The rows lie along a hidden order. The number after each row says roughly how far along it the row is, from 0 to 10. A new part has a new order.
(in the rows, 128 means zero)
[138 116 121 149 121 129 127 120 134 124  78 109 133 149 134 134 119 127
 136 139 126 120]
7
[129 124 122 116 124 134 115 137 139 123  95 109 202 108 138 128 134 127
 145 130 133 114]
5
[140 113 119 151 119 132 122 124 139 120  63 107 164 143 138 133 121 127
 144 142 128 112]
7
[159  94 110 191 110 135 127 108 144 117   1  98 149 192 144 142 101 125
 152 161 123 106]
10
[143 110 121 159 116 132 123 120 137 121  55 106 154 155 139 135 115 126
 144 145 127 113]
7
[152  98 109 171 107 134 119 117 147 115   6  92 186 161 148 140 111 126
 156 157 127 102]
9
[133 119 123 130 123 130 122 128 137 124  93 112 143 132 134 131 125 127
 138 135 129 119]
6
[154  93 112 178 118 132 124 113 145 118   9  99 152 182 143 141 107 126
 150 157 125 107]
9
[131 116 113 121 116 138 102 147 153 116  40  84 255  93 151 130 134 126
 162 139 137  94]
5
[146 105 113 164 113 133 120 121 143 118  30 100 172 155 143 137 114 126
 151 150 127 105]
8
[155  98 116 198 113 130 135 102 138 120  25 113 100 199 136 142 101 126
 142 157 120 116]
10
[114 139 130  91 132 130 117 146 129 128 149 121 189  81 131 122 145 128
 130 120 134 126]
2
[109 149 139  93 139 125 130 139 117 136 214 140 118  97 120 120 144 130
 113 108 131 142]
2
[115 139 129  88 130 132 110 149 135 125 139 112 225  74 135 122 148 128
 139 117 137 121]
2
[147 105 115 164 116 132 122 122 142 119  39 102 156 161 141 137 114 126
 148 149 126 109]
8
[147 101 109 156 111 136 112 128 153 115   4  85 215 146 151 137 117 125
 162 153 130  95]
8
[128 128 124 119 126 131 120 136 134 126 120 116 174 112 131 127 133 127
 135 128 131 122]
4
[134 119 122 139 123 130 125 125 134 124  95 118 147 137 134 131 123 127
 136 135 128 121]
6
[145 106 114 160 115 134 118 121 147 118  36  98 189 150 143 137 117 126
 152 148 128 107]
8
[106 153 139  76 142 126 124 150 119 135 212 141 155  66 121 116 152 130
 118 103 135 138]
0
[139 113 117 143 118 133 116 127 142 120  55 102 193 133 142 132 123 126
 149 143 130 109]
6
[131 122 123 126 124 131 119 133 137 124  89 114 170 126 134 130 128 127
 139 142 130 117]
5
[107 149 139  89 140 125 129 141 118 135 209 147 115  87 118 122 146 130
 114 106 131 142]
1
[137 118 123 150 122 128 129 118 132 125  92 122 121 161 131 133 118 127
 136 138 125 124]
7
[141 112 117 154 118 132 122 120 141 121  47 108 161 149 139 135 119 126
 145 145 128 112]
7
[141 117 131 183 127 120 156  94 114 132 135 158   1 208 114 136 101 129
 107 137 115 148]
8
[148 102 111 163 114 134 117 122 146 118  22  96 185 153 145 137 115 125
 154 151 128 104]
8
[130 127 124 136 125 130 122 132 134 125 107 117 163 123 134 131 129 127
 137 132 130 120]
5
[132 120 120 127 122 133 116 136 141 122  82 107 198 113 140 130 130 127
 146 135 133 112]
5
[135 118 121 144 123 130 124 124 137 124  91 115 148 142 134 131 121 127
 134 137 128 119]
6
[130 126 125 121 126 130 122 133 136 125 100 118 169 118 132 127 131 127
 135 129 130 122]
5
[133 121 121 129 122 132 119 132 139 123  87 105 180 125 137 130 127 127
 142 135 130 115]
5
[126 130 127 114 127 130 122 131 132 127 109 120 163 108 132 127 135 128
 136 126 130 121]
4
[117 140 133 104 134 127 126 137 126 131 163 134 146 105 125 123 137 129
 124 116 131 133]
3
[155  98 110 179 111 134 121 113 148 116   6  90 169 177 145 141 106 126
 154 157 126 104]
9
[118 138 131 102 132 129 122 140 127 129 158 127 163  91 128 122 140 128
 126 117 133 126]
3
[120 137 133 107 133 127 125 136 126 130 158 130 145 103 127 123 137 129
 124 118 130 130]
3
[ 97 164 144  56 144 126 121 159 114 138 254 146 162  41 117 112 164 130
 112  93 136 144]
0
[135 119 120 137 122 132 122 130 137 123  80 109 163 131 137 132 124 127
 142 137 130 114]
6
[121 133 129 114 131 128 124 135 128 128 136 126 149 113 129 125 134 128
 129 124 130 126]
4
[150 100 111 171 113 134 119 121 146 117  11  93 177 159 145 138 111 126
 155 152 127 104]
8
[122 135 128 134 129 130 121 139 131 127 129 121 168  94 132 126 137 128
 134 126 132 124]
4
[116 138 130  93 131 131 114 149 132 128 148 117 203  85 132 122 149 128
 135 117 135 122]
2
[131 122 124 127 124 131 119 134 135 124  96 111 176 109 136 129 130 127
 141 134 131 117]
5
[153  96 106 166 108 138 109 128 154 113   1  79 232 147 153 138 115 125
 167 158 130  91]
9
